Below is a small trained network, with its code and all its weights. Each question gives an input and a class and asks what happens when units are switched off, that is, made to give their printed mean instead of their output.

import numpy as np


def w(rows, s, z=0):
    codes = np.array(rows[::2]) - 128.0
    scale = np.full(codes.shape[1], s)
    scale[-1] = z or s
    return codes * scale


def norm(h):
    return h / np.sqrt((h * h).mean(-1, keepdims=True) + 1e-5)


def f(y):
    return np.maximum(y, 0)


def log_softmax(a):
    a = a - a.max(-1, keepdims=True)
    return a - np.log(np.exp(a).sum(-1, keepdims=True))


def net(x, mask):
    res = np.array(x, float).reshape(1, 2) / 4 @ E
    u = 0
    for l in range(2):
        y = f(norm(res) @ A[l][:, :-1].T + A[l][:, -1])
        res = res + np.where(mask[u : u + 12], y, B[l][:, -1]) @ B[l][:, :-1]
        u += 12
    return log_softmax(norm(res)[-1] @ U[:, :-1].T + U[:, -1])


A, B = {}, {}
E = w([
[137,80,250,134],'x0',
[100,194,74,53],'x1',
],0.011)
A[0] = w([
[75,93,173,80,110],'L0N1',
[44,150,200,85,3],'L0N2',
[147,90,142,175,122],'L0N3',
[73,71,178,151,128],'L0N4',
[167,111,134,172,191],'L0N5',
[155,81,84,185,75],'L0N6',
[147,142,152,177,115],'L0N7',
[94,79,108,205,82],'L0N8',
[117,195,109,157,46],'L0N9',
[53,160,150,43,183],'L0N10',
[56,134,169,2,85],'L0N11',
[161,131,177,192,128],'L0N12',
],0.0097,0.0033)
B[0] = w([
[174,170,148,133,186],'L0N1',
[167,167,210,163,178],'L0N2',
[134,118,101,100,203],'L0N3',
[119,193,115,78,212],'L0N4',
[120,113,89,107,211],'L0N5',
[89,127,80,203,195],'L0N6',
[129,77,137,98,172],'L0N7',
[94,251,119,146,197],'L0N8',
[114,131,95,99,164],'L0N9',
[207,196,131,120,255],'L0N10',
[196,88,184,254,238],'L0N11',
[142,110,103,70,216],'L0N12',
],0.0079,0.0052)
A[1] = w([
[66,78,63,176,102],'L1N1',
[126,116,179,195,136],'L1N2',
[230,136,101,198,245],'L1N3',
[138,74,151,106,170],'L1N4',
[126,124,173,127,252],'L1N5',
[14,103,104,157,178],'L1N6',
[47,139,58,204,214],'L1N7',
[92,63,156,99,78],'L1N8',
[175,3,127,53,122],'L1N9',
[103,99,136,76,101],'L1N10',
[140,119,51,217,166],'L1N11',
[161,73,125,42,148],'L1N12',
],0.012,0.003)
B[1] = w([
[124,54,218,190,187],'L1N1',
[133,141,91,82,170],'L1N2',
[82,94,119,105,254],'L1N3',
[68,171,40,198,155],'L1N4',
[158,158,91,164,175],'L1N5',
[103,74,254,146,170],'L1N6',
[139,105,169,131,242],'L1N7',
[147,104,66,153,144],'L1N8',
[150,96,55,120,166],'L1N9',
[184,103,97,164,138],'L1N10',
[78,128,168,45,232],'L1N11',
[80,69,112,198,157],'L1N12',
],0.01,0.009)
U = w([
[59,68,200,104,204],'0',
[102,177,95,5,162],'1',
[169,64,49,234,195],'2',
[226,180,192,154,186],'3',
[114,143,120,175,10],'4',
[128,137,115,162,2],'5',
],0.019,0.0078)

Each question gives the input, the list of numbers given to net, and the class t.
The units are the neurons (one row each of A and B). Each row of codes is followed by its name. A weight is (code - 128) times the scale printed after its matrix; where a second scale follows, it is the last column's (A, B and U).
mask holds one flag per neuron, layer by layer. A switched-off neuron (its flag False) gives its mean, the last column of its row in B, instead of its output. The means were averaged over made-up inputs and are rounded, as every weight is.
A unit's drop is (log p(t) with every unit on - log p(t) with that unit switched off) / (log p(t) with every unit on - log p(t) with every unit switched off).
top k neurons: the k neurons with the biggest drops, biggest first
k most important neurons of layer l: the k neurons of layer l with the biggest drops, biggest first
drop when u is switched off: that unit's drop, to one decimal
input [1,-8], class 2: 4 most important neurons of layer 0	(L0N12, L0N7, L0N10, L0N11)
input [-8,0], class 0: 2 most important neurons of layer 0	(L0N10, L0N4)
input [3,0], class 2: top 2 neurons	(L0N8, L1N11)
input [1,7], class 3: most important neuron of layer 1	(L1N11)
input [0,2], class 1: 2 most important neurons of layer 1	(L1N3, L1N1)
input [2,0], class 2: top 2 neurons	(L0N8, L1N11)
input [-1,1], class 1: 3 most important neurons of layer 1	(L1N1, L1N6, L1N7)
input [-4,0], class 0: drop when L0N10 is switched off	0.5
input [-7,-1], class 0: drop when L0N10 is switched off	0.1
input [-5,0], class 0: drop when L0N10 is switched off	0.4
input [3,7], class 3: drop when L1N10 is switched off	0.0
